Here is a tiny trained network, its code and every weight. The questions are about switching its units off for an input and a target symbol, where a switched-off unit gives its printed mean instead of its output.

import numpy as np


def w(rows, s, z=0):
    codes = np.array(rows[::2]) - 128.0
    scale = np.full(codes.shape[1], s)
    scale[-1] = z or s
    return codes * scale


def f(y):
    return np.maximum(y, 0)


def softmax(a):
    e = np.exp(a - a.max(-1, keepdims=True))
    return e / e.sum(-1, keepdims=True)


def log_softmax(a):
    a = a - a.max(-1, keepdims=True)
    return a - np.log(np.exp(a).sum(-1, keepdims=True))


def net(x, mask):
    ids = ['αγζηθλμξσ'.index(c) for c in x.split()]
    T = len(ids)
    res = E[ids] + P[:T]
    u = 0
    for l in range(2):
        r = res
        for j in range(2):
            rows = slice(2 * j, 2 * j + 2)
            q, k, v = (r @ M[l][rows].T for M in (Q, K, V))
            z = softmax(np.where(np.tri(T) > 0, q @ k.T / 2**0.5, -1e9)) @ v
            o = O[l][rows]
            res = res + np.where(mask[u + j], z, o[:, -1]) @ o[:, :-1]
        u += 2
        y = f(res @ A[l][:, :-1].T + A[l][:, -1])
        res = res + np.where(mask[u : u + 16], y, B[l][:, -1]) @ B[l][:, :-1]
        u += 16
    return log_softmax(res[-1] @ U[:, :-1].T + U[:, -1])


Q, K, V, O, A, B = {}, {}, {}, {}, {}, {}
E = w([
[123,161,189,96],'α',
[28,135,181,185],'γ',
[48,80,136,163],'ζ',
[167,175,96,154],'η',
[198,144,153,90],'θ',
[121,204,142,152],'λ',
[197,142,149,84],'μ',
[4,198,58,161],'ξ',
[197,209,160,253],'σ',
],0.018)
P = w([
[103,247,219,103],'0',
[162,199,157,52],'1',
[169,94,103,88],'2',
[125,105,178,124],'3',
[196,59,42,152],'4',
[177,93,101,150],'5',
[179,133,118,141],'6',
[118,109,89,201],'7',
[180,87,9,213],'8',
[254,90,173,102],'9',
[136,158,114,209],'10',
[108,210,97,229],'11',
[206,170,62,186],'12',
[144,231,223,134],'13',
],0.0065)
Q[0] = w([
[72,164,88,183],'0.h0',
[95,117,254,110],'0.h0',
[33,168,162,42],'0.h1',
[107,77,140,63],'0.h1',
],0.0057)
K[0] = w([
[207,122,254,124],'0.h0',
[138,82,74,19],'0.h0',
[113,111,183,143],'0.h1',
[219,60,91,82],'0.h1',
],0.0078)
V[0] = w([
[255,91,67,95],'0.h0',
[219,120,157,69],'0.h0',
[235,46,206,11],'0.h1',
[159,214,175,133],'0.h1',
],0.0064)
O[0] = w([
[122,93,43,133,89],'0.h0',
[192,167,151,158,114],'0.h0',
[108,244,115,122,2],'0.h1',
[67,101,74,160,179],'0.h1',
],0.012,0.0097)
A[0] = w([
[106,34,147,142,69],'0.n0',
[168,221,99,156,205],'0.n1',
[203,93,97,162,169],'0.n2',
[115,178,206,107,71],'0.n3',
[149,218,149,89,3],'0.n4',
[12,112,109,106,124],'0.n5',
[135,145,199,140,213],'0.n6',
[71,177,109,193,148],'0.n7',
[148,129,124,92,227],'0.n8',
[69,186,114,85,116],'0.n9',
[73,213,168,105,185],'0.n10',
[5,154,129,135,83],'0.n11',
[103,179,121,140,180],'0.n12',
[93,134,147,137,134],'0.n13',
[106,125,133,90,128],'0.n14',
[166,66,209,49,113],'0.n15',
],0.011,0.0017)
B[0] = w([
[146,179,155,112,254],'0.n0',
[114,103,161,177,158],'0.n1',
[52,173,203,106,198],'0.n2',
[159,62,159,153,153],'0.n3',
[132,191,195,4,143],'0.n4',
[118,175,55,83,218],'0.n5',
[178,98,44,124,176],'0.n6',
[204,30,176,118,194],'0.n7',
[52,57,37,254,139],'0.n8',
[206,106,120,169,144],'0.n9',
[181,77,52,93,154],'0.n10',
[114,185,50,139,210],'0.n11',
[196,152,61,123,148],'0.n12',
[111,47,126,141,159],'0.n13',
[128,138,181,173,138],'0.n14',
[124,169,115,207,197],'0.n15',
],0.005,0.01)
Q[1] = w([
[150,14,121,132],'1.h0',
[139,198,161,46],'1.h0',
[56,254,71,62],'1.h1',
[62,205,166,43],'1.h1',
],0.0051)
K[1] = w([
[151,131,85,156],'1.h0',
[110,101,90,113],'1.h0',
[203,12,112,140],'1.h1',
[98,46,137,198],'1.h1',
],0.011)
V[1] = w([
[62,196,46,251],'1.h0',
[145,181,246,170],'1.h0',
[133,119,215,126],'1.h1',
[255,132,77,165],'1.h1',
],0.0082)
O[1] = w([
[72,140,110,159,253],'1.h0',
[91,75,251,68,208],'1.h0',
[150,76,107,45,25],'1.h1',
[96,165,143,118,179],'1.h1',
],0.014,0.0031)
A[1] = w([
[151,148,145,194,152],'1.n0',
[32,79,75,188,91],'1.n1',
[148,139,57,170,237],'1.n2',
[50,94,150,47,141],'1.n3',
[114,96,75,48,110],'1.n4',
[113,35,201,166,125],'1.n5',
[82,146,102,121,46],'1.n6',
[146,101,41,130,52],'1.n7',
[111,79,40,178,250],'1.n8',
[188,60,227,137,209],'1.n9',
[27,199,89,128,185],'1.n10',
[219,165,81,131,254],'1.n11',
[58,192,125,140,229],'1.n12',
[118,119,175,139,161],'1.n13',
[241,39,119,152,134],'1.n14',
[2,73,200,108,188],'1.n15',
],0.0098,0.0029)
B[1] = w([
[134,182,87,80,192],'1.n0',
[169,128,86,113,253],'1.n1',
[227,133,159,122,189],'1.n2',
[156,197,87,112,156],'1.n3',
[232,143,87,143,142],'1.n4',
[165,85,93,69,246],'1.n5',
[152,103,149,69,156],'1.n6',
[145,192,118,93,160],'1.n7',
[135,161,143,168,232],'1.n8',
[112,165,69,96,240],'1.n9',
[127,80,167,160,219],'1.n10',
[255,73,232,156,150],'1.n11',
[149,219,234,120,204],'1.n12',
[97,186,72,99,181],'1.n13',
[91,155,92,133,181],'1.n14',
[127,176,118,169,240],'1.n15',
],0.0062,0.012)
U = w([
[160,112,186,119,166],'α',
[55,248,2,11,144],'γ',
[176,79,117,84,49],'ζ',
[129,97,153,174,67],'η',
[137,139,182,103,3],'θ',
[202,116,120,242,201],'λ',
[106,130,165,140,150],'μ',
[171,29,5,120,81],'ξ',
[109,100,114,171,119],'σ',
],0.0058,0.0023)

Each question gives the input, a string of symbols that net reads in full, and the target symbol t.
The units are the heads (2 rows each of Q, K, V and O) and the neurons (one row each of A and B). Each row of codes is followed by its name. A weight is (code - 128) times the scale printed after its matrix; where a second scale follows, it is the last column's (O, A, B and U).
mask holds one flag per unit, layer by layer, with each layer's heads first. A switched-off unit (its flag False) gives its mean, the last column of its rows in O or B, instead of its output. The means were averaged over made-up inputs and are rounded, as every weight is.
A unit's drop is (log p(t) with every unit on - log p(t) with that unit switched off) / (log p(t) with every unit on - log p(t) with every unit switched off).
The circuit of an input: a set's keep is (log p(t) with only the set's units on - log p(t) with every unit switched off) / (log p(t) with every unit on - log p(t) with every unit switched off). Starting from the 12 units with the biggest drops (on a tie, the unit counted first), units are removed one at a time, each time the one whose removal leaves the highest keep (on an exact tie, the one counted first), for as long as the keep stays at least 0.8.
circuit, biggest first: the units of the circuit, biggest drop first
top k neurons: the k neurons with the biggest drops, biggest first
top k neurons in layer l: the k neurons of layer l with the biggest drops, biggest first
which heads matter: for each layer, one digit per head in row order, 1 if its drop is at least 0.15 and else 0, layers parted by /
input α θ α ξ σ σ θ, target γ: top 4 neurons : 0.n4, 0.n5, 0.n7, 1.n10
input ζ λ ζ ξ η λ μ ξ λ σ ζ λ ζ σ, target γ: top 3 neurons : 1.n9, 1.n0, 1.n13
input λ ξ ξ η, target λ: which heads matter : 00 / 11
input η μ ξ γ, target λ: which heads matter : 00 / 10
input ξ σ σ ξ λ α ξ ξ ζ η, target ξ: which heads matter : 11 / 01
input ξ ξ γ, target λ: top 3 neurons : 0.n5, 0.n11, 0.n15
input α ζ η μ ξ ξ α, target λ: circuit, biggest first : 1.h0, 0.n2, 1.n11
input λ ζ μ μ γ ξ ξ α, target λ: circuit, biggest first : 1.h0, 0.n2, 1.n9, 0.n5
input σ θ σ γ, target γ: top 2 neurons in layer 0 : 0.n5, 0.n7
input ξ ξ μ η θ λ, target ξ: circuit, biggest first : 1.h1, 0.h0
input ξ γ η ξ λ μ λ σ λ ξ ξ μ η, target ξ: top 2 neurons : 1.n12, 1.n5
input γ σ σ λ, target γ: top 3 neurons : 1.n3, 1.n9, 1.n10
input ξ ξ ξ σ ζ σ η ζ ξ α λ, target ξ: top 2 neurons : 1.n5, 1.n12
input λ λ α σ γ σ σ θ ξ γ σ η ζ, target γ: which heads matter : 10 / 10
input ξ α ξ ξ μ α η ξ σ σ γ ξ ξ σ, target γ: top 2 neurons in layer 1 : 1.n9, 1.n14
input λ ξ η ζ, target λ: which heads matter : 01 / 10
input ξ σ ζ η λ η μ γ, target ξ: which heads matter : 11 / 01
input α σ σ α, target γ: which heads matter : 10 / 11
input η ξ μ, target λ: which heads matter : 00 / 10
input λ λ γ λ λ ξ λ ξ ξ θ ξ ζ γ θ, target λ: which heads matter : 00 / 11
input μ σ γ, target γ: circuit, biggest first : 1.n3, 1.h1
input ζ λ ξ η λ ξ μ σ ξ σ μ γ σ ζ, target γ: which heads matter : 01 / 10
input σ θ σ μ, target γ: which heads matter : 00 / 11
